[-12.2 -22.0  11.3 -19.1  36.0 -38.4  26.3  -2.4 -40.7  85.9 -67.5  50.1
 -64.4  69.8 -47.3  17.9 -25.8  28.1 -50.7  21.1 -21.4   7.3 -16.4  31.6
 -26.6  27.5 -25.9   8.4  -9.8  17.2   0.0  13.3] -> zas
[  8.9 -19.1  35.8 -38.8  23.7  -3.0 -42.1  88.2 -72.3  45.8 -62.7  71.4
 -46.4  21.1 -23.6  28.4 -48.1  22.3 -25.1   3.9 -18.7  28.1 -22.2  28.4
 -27.2  11.0  -7.4  12.1  -1.4  18.8  -7.2  -1.2] -> ruga
[-33.6  31.4 -13.0 -19.4   9.3 -16.9  39.5 -39.4  26.3  -1.6 -42.1  87.8
 -70.8  48.1 -64.7  62.6 -46.9  20.9 -27.7  29.5 -46.9  22.6 -21.7   7.6
 -21.7  32.5 -29.2  19.5 -29.3  11.1 -11.0   9.9] -> makub
[-20.4  13.8 -19.3  36.2 -37.6  29.5  -4.5 -45.2  86.4 -71.0  46.6 -65.3
  69.2 -46.7  18.7 -21.8  31.2 -44.4  25.4 -19.4   6.8 -18.3  21.5 -30.2
  24.9 -29.6   7.1  -4.3  15.8  -2.7  12.9  -7.3] -> fugem
[ 34.7  -5.9 -19.0   9.9 -18.5  36.9 -42.5  25.2  -3.9 -43.8  84.7 -73.9
  47.3 -64.6  69.4 -42.4  22.1 -22.1  31.2 -48.7  22.9 -19.8   5.2 -18.8
  29.2 -31.8  24.4 -20.4  13.1  -9.0  16.2   3.0] -> ravef
[-17.1  37.6 -38.0  24.3  -1.9 -37.8  83.1 -72.5  49.0 -65.6  69.5 -46.6
  19.2 -24.1  28.9 -45.9  24.3 -17.1   9.0 -16.6  27.7 -26.8  16.1 -28.1
  10.0 -11.4  11.6   4.4  15.2 -11.1  -3.6  15.5] -> gelis
[ 32.9 -42.7  23.5  -0.4 -42.4  80.4 -65.7  47.4 -65.7  71.1 -47.1  20.7
 -23.8  29.1 -46.3  20.2 -21.5   5.7 -19.6  27.8 -27.9  23.6 -19.3  11.1
  -7.6  17.3   1.9   8.5  -8.5   3.6  18.3 -13.4] -> bili
step -1: [-21.7]  [-21.8]
step +1: [ 69.8 -47.3  17.9]  [ 69.9 -47.2  18.0]
step -1: [-42.1  87.8]  [-42.2  87.7]
step +1: [-26.8  16.1 -28.1]  [-26.7  16.2 -28.0]
step -1: [-25.8  28.1 -50.7  21.1]  [-25.9  28.0 -50.8  21.0]
step +1: [-67.5  50.1 -64.4]  [-67.4  50.2 -64.3]
step -1: [29.5]  [29.4]

[-61.5  78.8 -61.5  -6.4 -31.1] : zoda
[-28.4  13.6 -28.4  19.6 -21.2] : moba
[-22.9   9.4 -22.9   8.0  21.2] : nule
step -1: [-61.5  78.8 -61.5  -6.4]  [-61.6  78.7 -61.6  -6.5]
step -1: [9.4]  [9.3]
step +1: [-22.9   9.4 -22.9   8.0]  [-22.8   9.5 -22.8   8.1]

[6.8 4.3 5.3 6.5]  diga
[73.4 34.7 21.6 45.0]  revip
[-22.1 -65.1 -30.0   9.8]  Panuk
[-11.9 -32.6  -7.2  12.9]  raf
[-22.9 -28.1 -19.8 -14.9]  ludu
[ -8.1 -30.4  -2.1  20.3]  fakul
[ 6.4 28.6 10.6 -9.1]  Mor
[ 13.6  46.4  17.5 -12.6]  Falom
[  3.3  34.8   8.0 -20.7]  ton
[ 20.7  28.2 -15.0 -29.1]  Kal
step +1: [ 6.4 28.6]  [ 6.5 28.7]
step -1: [28.2]  [28.1]

[  2.1 -18.8 -12.5   6.9 -16.7   3.9  -3.8  13.6 -30.4  38.6   7.8 -18.0
  14.5   7.2  -1.0 -14.9  -2.0  30.2  35.5] : Dig
[-34.1  22.9  27.6  -4.3 -34.1  -5.1  53.9  57.6 -11.7  -4.5  33.4 -61.0
  -3.5   0.9 -11.6 -41.0  19.4   1.0  49.4] : ren
[-16.3 -10.2  13.8 -13.3 -42.8  -7.6  22.0  17.1 -46.8  64.3  12.4 -49.4
  32.4  13.9  25.1 -29.7  -5.5  -1.3  53.0] : viri
[-34.1  22.9  27.6  -4.3 -34.1  -5.1  53.9  57.6 -11.7  -4.5  33.4 -47.2
  71.6  69.3   8.5 -28.6 -48.7  15.6   9.7] : Taze
step -1: [-49.4]  [-49.5]
step -1: [-12.5   6.9 -16.7]  [-12.6   6.8 -16.8]
step +1: [-4.5]  [-4.4]
step +1: [-5.1 53.9]  [-5.0 54.0]
step -1: [ 32.4  13.9  25.1 -29.7]  [ 32.3  13.8  25.0 -29.8]

[-19.3 -26.6 -19.2  25.5 -10.5 -20.9  38.0  45.8 -54.4  10.2 -25.9  -6.7
 -24.8  22.3 -54.4  47.6 -44.1  38.0 -24.6 -43.1 -25.5  40.9  55.3  28.9
  -7.1 -50.8 -38.8  62.3  39.3  65.3  31.3 -36.4  31.7  40.9  39.3 -11.9
 -53.5 -43.4 -25.7 -50.5  48.2 -15.1]  Ninab
[ 10.9 -24.3 -68.4  56.1  28.4 -37.3   9.6 -16.3 -33.9  14.8 -20.9 -18.5
  -0.4  64.2 -51.9  42.5 -37.9  11.9 -24.5 -62.2  68.6 -19.7  -5.2  57.2
 -58.5 -69.4 -68.5  12.2  -1.4 -24.7  56.8 -48.3  41.9  19.3  14.3  18.5
 -66.9  -9.4   8.5 -78.0 -39.5  78.3]  guduz
[ 52.5  25.5  -7.6   3.5  93.5   1.9 -34.1 -59.8 -15.1  53.8   8.1   4.9
  46.7  -6.7 -27.3  -1.9  21.0 -25.7  20.5 -10.5  77.8 -44.0 -46.5  -2.6
  -4.4 -56.7 -48.6 -34.0  16.7 -38.0 -13.5  18.0   1.2 -40.8 -39.9  55.7
 -47.9   7.8  15.4 -47.3 -55.8  92.9]  zison
[-33.2   5.6 -30.3 -14.1 -64.7 -19.8  63.9  72.6 -33.7  -7.5 -23.2 -10.5
 -23.3 -13.6 -11.8  11.6 -16.1  21.7  -7.6   4.9 -82.6  57.0  74.8   1.5
  36.9  -4.6  -8.9  54.1  41.8  49.4  12.5  -7.8  -4.3  46.5  24.0 -51.6
  -6.7 -41.3 -25.2 -12.1  76.5 -65.7]  Novob
step -1: [-24.5 -62.2]  [-24.6 -62.3]
step +1: [5.6]  [5.7]
step -1: [18.0]  [17.9]
step -1: [-68.4  56.1  28.4]  [-68.5  56.0  28.3]

[ 11.8 -28.9   1.9 -62.1  38.5 -40.5 -42.3 -25.3  43.3 -27.8 -50.3  21.9
 -39.8 -36.0 -35.5  22.7  -3.7] : paz
[-31.4  64.3  23.3 -54.7  22.9  -6.2 -11.4  28.5  47.0  26.2  -8.5  15.4
  10.6 -50.2  18.3   0.4 -40.7] : dabe
[ 35.2  -8.2  16.2  -5.9 -33.6 -52.4 -49.9  22.3  32.3   9.9  18.0 -28.8
  25.7   1.1   6.6  -0.8 -47.8] : vof
[ 13.8  27.3  31.9 -77.6  46.1 -27.0 -28.8 -13.8  67.2  10.9 -34.2  26.9
 -10.2 -52.5 -18.9  16.8 -33.2] : Zoz
[ 36.3 -50.4  26.3 -13.7  24.3 -60.4 -49.6 -17.6  36.0 -28.3 -25.8  -9.5
 -36.6  25.2 -48.2  10.1   9.5] : neku
[ 49.0 -17.6 -56.1   3.7 -42.4  37.2  28.0 -31.3 -43.4 -23.4   4.6  19.2
  12.2 -44.0   5.1  34.1 -36.1] : Sovi
[-43.9  32.7  43.8  10.5  -6.9 -30.8 -30.2  44.7  33.8  36.8  21.9 -38.4
  11.1  30.0  16.9 -39.1 -21.8] : Kegi
[ 11.8  15.0  22.8  23.2 -40.9 -40.6 -32.4  28.8  16.0  22.5  37.7 -43.6
  46.5  13.6  21.2  -4.5 -44.9] : sen
[ 49.0 -17.6 -56.1   3.7 -42.4  37.2  28.0 -31.3 -43.4 -34.8   6.9   2.8
  15.8 -38.2 -15.4  38.0 -50.0] : metor
[-70.6  42.2  53.8  15.3  10.0  -1.6   6.8  41.2  21.4  44.1  23.2 -30.8
  12.9  34.5  30.2 -42.3  14.0] : kura
[-22.4 -20.0 -12.6 -30.8  47.4  30.5  23.9 -28.0  14.2 -19.8 -41.2  39.4
 -36.2 -15.4 -24.1  10.4  42.9] : Kovu
step -1: [-49.9]  [-50.0]
step -1: [ 36.8  21.9 -38.4  11.1]  [ 36.7  21.8 -38.5  11.0]
step -1: [ 11.8 -28.9   1.9]  [ 11.7 -29.0   1.8]
step -1: [30.2]  [30.1]

